Here is a tiny trained network, its code and every weight. The questions are about switching its units off for an input and a class, where a switched-off unit gives its printed mean instead of its output.

import numpy as np


def w(rows, s, z=0):
    codes = np.array(rows[::2]) - 128.0
    scale = np.full(codes.shape[1], s)
    scale[-1] = z or s
    return codes * scale


def f(y):
    return y / 2 * (1 + np.tanh(0.7978845608 * (y + 0.044715 * y**3)))


def log_softmax(a):
    a = a - a.max(-1, keepdims=True)
    return a - np.log(np.exp(a).sum(-1, keepdims=True))


def net(x, mask):
    res = np.array(x, float).reshape(1, 3) / 4 @ E
    y = f(res @ A[0][:, :-1].T + A[0][:, -1])
    res = res + np.where(mask, y, B[0][:, -1]) @ B[0][:, :-1]
    return log_softmax(res[-1] @ U[:, :-1].T + U[:, -1])


A, B = {}, {}
E = w([
[171,184,101,252,29,87,127,151,109],'x0',
[66,84,98,74,30,224,52,92,115],'x1',
[88,56,151,123,108,136,200,255,76],'x2',
],0.012)
A[0] = w([
[35,39,132,94,175,173,127,150,97,134],'neuron 0',
[55,128,159,116,72,146,186,209,35,118],'neuron 1',
[151,155,164,218,156,132,202,238,124,252],'neuron 2',
[142,185,101,156,121,149,1,20,112,207],'neuron 3',
[143,115,122,113,167,152,123,186,142,177],'neuron 4',
[105,114,121,127,43,167,76,85,90,45],'neuron 5',
[79,59,126,161,109,155,213,177,56,242],'neuron 6',
[122,65,161,18,222,214,97,98,143,235],'neuron 7',
[109,119,112,105,111,196,170,179,78,55],'neuron 8',
[241,216,166,184,51,116,87,140,135,145],'neuron 9',
[144,31,105,42,92,175,155,132,96,246],'neuron 10',
[54,99,184,97,121,254,97,131,117,189],'neuron 11',
[130,113,162,118,128,140,126,152,125,49],'neuron 12',
[88,76,106,134,109,126,244,231,59,241],'neuron 13',
[222,200,185,191,181,73,195,119,139,185],'neuron 14',
[91,127,187,23,214,126,127,147,166,131],'neuron 15',
[142,161,38,32,75,184,43,103,165,245],'neuron 16',
],0.0096,0.0035)
B[0] = w([
[125,98,103,151,172,70,175,72,165,195],'neuron 0',
[115,144,173,168,81,136,72,138,180,191],'neuron 1',
[190,182,105,165,83,196,83,179,77,225],'neuron 2',
[71,122,114,187,135,236,15,164,181,252],'neuron 3',
[100,107,149,84,113,77,111,120,106,150],'neuron 4',
[80,146,127,186,103,173,85,144,174,194],'neuron 5',
[111,152,179,186,94,168,122,227,192,197],'neuron 6',
[1,191,34,45,77,91,177,92,92,251],'neuron 7',
[113,108,156,133,126,151,89,125,196,158],'neuron 8',
[154,155,20,182,174,124,178,137,185,223],'neuron 9',
[99,111,168,162,176,137,140,122,160,197],'neuron 10',
[66,73,159,139,194,79,133,136,197,210],'neuron 11',
[145,93,136,134,160,184,126,167,94,130],'neuron 12',
[202,157,171,171,89,180,87,182,165,217],'neuron 13',
[193,90,95,117,196,147,194,196,98,249],'neuron 14',
[120,166,21,67,82,96,163,110,85,212],'neuron 15',
[35,134,98,205,110,172,96,144,168,241],'neuron 16',
],0.0097,0.018)
U = w([
[36,210,55,168,8,189,50,125,143,222],'0',
[119,90,236,160,118,170,75,152,156,40],'1',
[101,168,59,18,118,72,211,92,84,62],'2',
[16,78,84,101,228,114,150,56,148,3],'3',
[188,166,72,170,158,149,160,169,149,230],'4',
],0.011,0.0033)

Each question gives the input, the list of numbers given to net, and the class t.
The units are the neurons (one row each of A and B). Each row of codes is followed by its name. A weight is (code - 128) times the scale printed after its matrix; where a second scale follows, it is the last column's (A, B and U).
mask holds one flag per neuron, in row order. A switched-off neuron (its flag False) gives its mean, the last column of its row in B, instead of its output. The means were averaged over made-up inputs and are rounded, as every weight is.
A unit's drop is (log p(t) with every unit on - log p(t) with that unit switched off) / (log p(t) with every unit on - log p(t) with every unit switched off).
The circuit of an input: a set's keep is (log p(t) with only the set's units on - log p(t) with every unit switched off) / (log p(t) with every unit on - log p(t) with every unit switched off). Starting from the 12 units with the biggest drops (on a tie, the unit counted first), units are removed one at a time, each time the one whose removal leaves the highest keep (on an exact tie, the one counted first), for as long as the keep stays at least 0.8.
circuit, biggest first: the units of the circuit, biggest drop first
unit that matters most: the unit with the biggest drop
top k neurons: the k neurons with the biggest drops, biggest first
drop of u: that unit's drop, to one decimal
input [1,-1,-3], class 4: circuit, biggest first : neuron 7; neuron 16
input [-6,2,6], class 3: unit that matters most : neuron 0
input [0,1,1], class 1: circuit, biggest first : neuron 7; neuron 15; neuron 9
input [-7,-1,4], class 3: top 2 neurons : neuron 10; neuron 11
input [-4,2,5], class 3: top 2 neurons : neuron 0; neuron 11
input [-4,-6,5], class 4: top 2 neurons : neuron 3; neuron 16
input [2,-2,-8], class 4: top 4 neurons : neuron 7; neuron 14; neuron 9; neuron 5
input [-8,8,8], class 3: top 2 neurons : neuron 11; neuron 0
input [-6,-2,3], class 2: top 2 neurons : neuron 15; neuron 3
input [1,-2,3], class 1: top 2 neurons : neuron 7; neuron 9
input [-7,3,6], class 3: top 2 neurons : neuron 0; neuron 11
input [-8,-2,5], class 2: top 2 neurons : neuron 15; neuron 7
input [-5,7,6], class 3: top 4 neurons : neuron 11; neuron 0; neuron 10; neuron 2
input [-8,5,-3], class 3: circuit, biggest first : neuron 11
input [-8,2,1], class 3: top 2 neurons : neuron 11; neuron 10
input [4,2,8], class 1: drop of neuron 6 : 0.0
input [1,2,4], class 1: drop of neuron 7 : 0.1
input [-4,5,3], class 3: drop of neuron 11 : 0.3
